Below are the code and all the weights of a small trained network. Each question names an input and a class and asks about switching units off, where a switched-off unit gives its printed mean instead of its output.

import numpy as np


def w(rows, s, z=0):
    codes = np.array(rows[::2]) - 128.0
    scale = np.full(codes.shape[1], s)
    scale[-1] = z or s
    return codes * scale


def f(y):
    return y / 2 * (1 + np.tanh(0.7978845608 * (y + 0.044715 * y**3)))


def log_softmax(a):
    a = a - a.max(-1, keepdims=True)
    return a - np.log(np.exp(a).sum(-1, keepdims=True))


def net(x, mask):
    res = np.array(x, float).reshape(1, 2) / 4 @ E
    y = f(res @ A[0][:, :-1].T + A[0][:, -1])
    res = res + np.where(mask, y, B[0][:, -1]) @ B[0][:, :-1]
    return log_softmax(res[-1] @ U[:, :-1].T + U[:, -1])


A, B = {}, {}
E = w([
[81,73,171,46,144,96,171,212,209,166,119],'x0',
[155,78,150,77,192,177,144,86,218,108,250],'x1',
],0.012)
A[0] = w([
[156,103,159,85,184,237,123,50,177,87,162,96],'n0',
[97,168,141,181,36,106,128,168,80,165,26,81],'n1',
[85,151,119,170,162,109,203,103,174,102,125,245],'n2',
[63,75,150,118,182,69,148,173,202,210,78,97],'n3',
[40,39,220,119,130,151,156,154,178,251,75,97],'n4',
[153,106,187,103,191,254,188,98,162,48,153,86],'n5',
[95,144,169,210,149,175,64,52,52,21,158,116],'n6',
[141,189,62,208,93,152,114,47,117,78,166,116],'n7',
],0.0058,0.011)
B[0] = w([
[117,63,192,166,71,171,88,42,50,166,162,216],'n0',
[94,119,182,176,79,125,102,111,61,200,151,212],'n1',
[86,90,8,98,141,99,76,191,179,93,186,255],'n2',
[220,152,159,135,181,171,159,86,98,145,29,194],'n3',
[195,187,161,94,135,126,176,74,120,122,86,198],'n4',
[153,142,195,198,77,136,130,85,77,178,111,200],'n5',
[161,167,100,88,162,99,153,104,152,111,70,230],'n6',
[156,175,115,80,152,122,166,105,161,67,76,231],'n7',
],0.012,0.0092)
U = w([
[225,175,150,72,197,142,214,95,169,85,81,35],'0',
[87,81,203,180,1,150,106,92,91,195,169,60],'1',
[33,83,73,86,162,99,118,206,213,74,187,255],'2',
],0.0094,0.0075)

Each question gives the input, the list of numbers given to net, and the class t.
The units are the neurons (one row each of A and B). Each row of codes is followed by its name. A weight is (code - 128) times the scale printed after its matrix; where a second scale follows, it is the last column's (A, B and U).
mask holds one flag per neuron, in row order. A switched-off neuron (its flag False) gives its mean, the last column of its row in B, instead of its output. The means were averaged over made-up inputs and are rounded, as every weight is.
A unit's drop is (log p(t) with every unit on - log p(t) with that unit switched off) / (log p(t) with every unit on - log p(t) with every unit switched off).
The circuit of an input: a set's keep is (log p(t) with only the set's units on - log p(t) with every unit switched off) / (log p(t) with every unit on - log p(t) with every unit switched off). Starting from all 8 units, units are removed one at a time, each time the one whose removal leaves the highest keep (on an exact tie, the one counted first), for as long as the keep stays at least 0.8.
circuit, biggest first: the units of the circuit, biggest drop first
most important unit: the unit with the biggest drop
k most important neurons: the k neurons with the biggest drops, biggest first
drop when u is switched off: that unit's drop, to one decimal
input [-4,5], class 1: circuit, biggest first	[n0]
input [-3,3], class 2: circuit, biggest first	[n3; n4]
input [3,-1], class 2: circuit, biggest first	[n7; n5]
input [-3,-1], class 2: 2 most important neurons	[n3; n4]
input [-7,-7], class 0: 3 most important neurons	[n7; n6; n0]
input [-1,4], class 1: 2 most important neurons	[n0; n5]
input [2,3], class 2: 2 most important neurons	[n1; n2]
input [-3,-2], class 2: circuit, biggest first	[n3; n4; n0]
input [6,7], class 1: 3 most important neurons	[n0; n5; n7]
input [3,2], class 2: 2 most important neurons	[n7; n6]
input [-7,-5], class 0: drop when n7 is switched off	0.7
input [-2,4], class 1: drop when n0 is switched off	0.5
input [-4,6], class 1: drop when n0 is switched off	0.9
input [0,3], class 2: most important unit	n1
